Here is a tiny trained network, its code and every weight. The questions are about switching its units off for an input and a class, where a switched-off unit gives its printed mean instead of its output.

import numpy as np


def w(rows, s, z=0):
    codes = np.array(rows[::2]) - 128.0
    scale = np.full(codes.shape[1], s)
    scale[-1] = z or s
    return codes * scale


def norm(h):
    return h / np.sqrt((h * h).mean(-1, keepdims=True) + 1e-5)


def f(y):
    return np.maximum(y, 0)


def log_softmax(a):
    a = a - a.max(-1, keepdims=True)
    return a - np.log(np.exp(a).sum(-1, keepdims=True))


def net(x, mask):
    res = np.array(x, float).reshape(1, 8) / 4 @ E
    u = 0
    for l in range(2):
        y = f(norm(res) @ A[l][:, :-1].T + A[l][:, -1])
        res = res + np.where(mask[u : u + 7], y, B[l][:, -1]) @ B[l][:, :-1]
        u += 7
    return log_softmax(norm(res)[-1] @ U[:, :-1].T + U[:, -1])


A, B = {}, {}
E = w([
[62,97,107,213,110],'x0',
[153,228,97,138,94],'x1',
[184,56,47,171,42],'x2',
[136,116,150,145,129],'x3',
[223,182,88,167,131],'x4',
[77,61,10,224,254],'x5',
[78,203,129,117,72],'x6',
[243,118,90,6,108],'x7',
],0.006)
A[0] = w([
[94,155,93,173,169,37],'0.n1',
[196,110,154,62,79,241],'0.n2',
[81,134,113,146,239,86],'0.n3',
[138,197,251,118,84,168],'0.n4',
[98,140,100,183,153,3],'0.n5',
[158,163,199,163,116,183],'0.n6',
[190,121,105,136,1,71],'0.n7',
],0.0095,0.0042)
B[0] = w([
[11,135,76,189,42,165],'0.n1',
[111,188,114,44,97,246],'0.n2',
[79,69,81,148,137,208],'0.n3',
[83,201,78,86,253,255],'0.n4',
[55,149,97,156,15,155],'0.n5',
[68,152,96,68,224,198],'0.n6',
[147,136,163,106,67,197],'0.n7',
],0.0082,0.0063)
A[1] = w([
[95,112,118,207,98,106],'1.n1',
[143,140,136,188,67,3],'1.n2',
[139,172,127,240,127,93],'1.n3',
[90,91,37,112,122,71],'1.n4',
[68,185,100,68,24,153],'1.n5',
[144,80,155,42,254,217],'1.n6',
[126,112,10,116,139,89],'1.n7',
],0.01,0.0044)
B[1] = w([
[82,26,112,76,130,190],'1.n1',
[83,84,18,88,56,134],'1.n2',
[28,164,2,131,39,162],'1.n3',
[198,122,133,129,199,186],'1.n4',
[200,91,40,89,104,249],'1.n5',
[5,219,104,70,175,254],'1.n6',
[197,205,78,228,151,189],'1.n7',
],0.0076,0.0074)
U = w([
[63,46,187,153,177,127],'0',
[164,114,111,190,166,57],'1',
[60,70,80,176,65,165],'2',
[123,88,251,147,90,2],'3',
[204,73,83,91,22,138],'4',
[62,193,110,22,144,254],'5',
[170,104,245,156,143,2],'6',
[170,95,186,148,89,2],'7',
],0.011,0.0044)

Each question gives the input, the list of numbers given to net, and the class t.
The units are the neurons (one row each of A and B). Each row of codes is followed by its name. A weight is (code - 128) times the scale printed after its matrix; where a second scale follows, it is the last column's (A, B and U).
mask holds one flag per neuron, layer by layer. A switched-off neuron (its flag False) gives its mean, the last column of its row in B, instead of its output. The means were averaged over made-up inputs and are rounded, as every weight is.
A unit's drop is (log p(t) with every unit on - log p(t) with that unit switched off) / (log p(t) with every unit on - log p(t) with every unit switched off).
The circuit of an input: a set's keep is (log p(t) with only the set's units on - log p(t) with every unit switched off) / (log p(t) with every unit on - log p(t) with every unit switched off). Starting from the 12 units with the biggest drops (on a tie, the unit counted first), units are removed one at a time, each time the one whose removal leaves the highest keep (on an exact tie, the one counted first), for as long as the keep stays at least 0.8.
circuit, biggest first: the units of the circuit, biggest drop first
unit that matters most: the unit with the biggest drop
k most important neurons: the k neurons with the biggest drops, biggest first
top k neurons in layer l: the k neurons of layer l with the biggest drops, biggest first
drop of u: that unit's drop, to one decimal
input [-5,5,-5,-7,4,4,-6,0], class 1: circuit, biggest first => 1.n7; 0.n4; 0.n2
input [-3,4,0,5,-6,1,-8,-2], class 0: 3 most important neurons => 0.n2; 0.n4; 0.n3
input [0,-4,2,-8,4,1,-6,1], class 1: circuit, biggest first => 1.n7
input [8,7,8,-7,-3,-6,4,-7], class 4: circuit, biggest first => 1.n5; 1.n6
input [3,3,4,-1,7,-2,4,7], class 4: circuit, biggest first => 1.n6; 0.n4
input [-5,-2,-6,1,7,8,2,1], class 1: top 2 neurons in layer 1 => 1.n7; 1.n4
input [-1,-5,-3,2,6,8,5,6], class 1: top 2 neurons in layer 0 => 0.n4; 0.n6
input [1,-7,-6,3,5,1,3,-6], class 0: 4 most important neurons => 0.n2; 0.n3; 1.n5; 1.n6
input [-5,-5,4,-2,1,-1,8,7], class 4: top 2 neurons in layer 1 => 1.n5; 1.n6
input [6,6,4,3,5,0,3,2], class 4: top 2 neurons in layer 0 => 0.n7; 0.n4
input [-4,-4,-3,5,3,8,5,6], class 1: top 2 neurons in layer 1 => 1.n7; 1.n4
input [-6,7,6,-4,7,3,-4,-6], class 2: top 2 neurons in layer 1 => 1.n3; 1.n5
input [4,-5,-6,-6,4,8,-4,-1], class 2: drop of 0.n4 => 0.2
input [-3,3,4,4,0,8,7,-1], class 2: drop of 0.n4 => 0.1
input [0,2,-5,-3,-4,6,7,-8], class 2: drop of 0.n1 => 0.1
input [-5,-6,6,6,-8,5,4,-4], class 0: unit that matters most => 1.n5
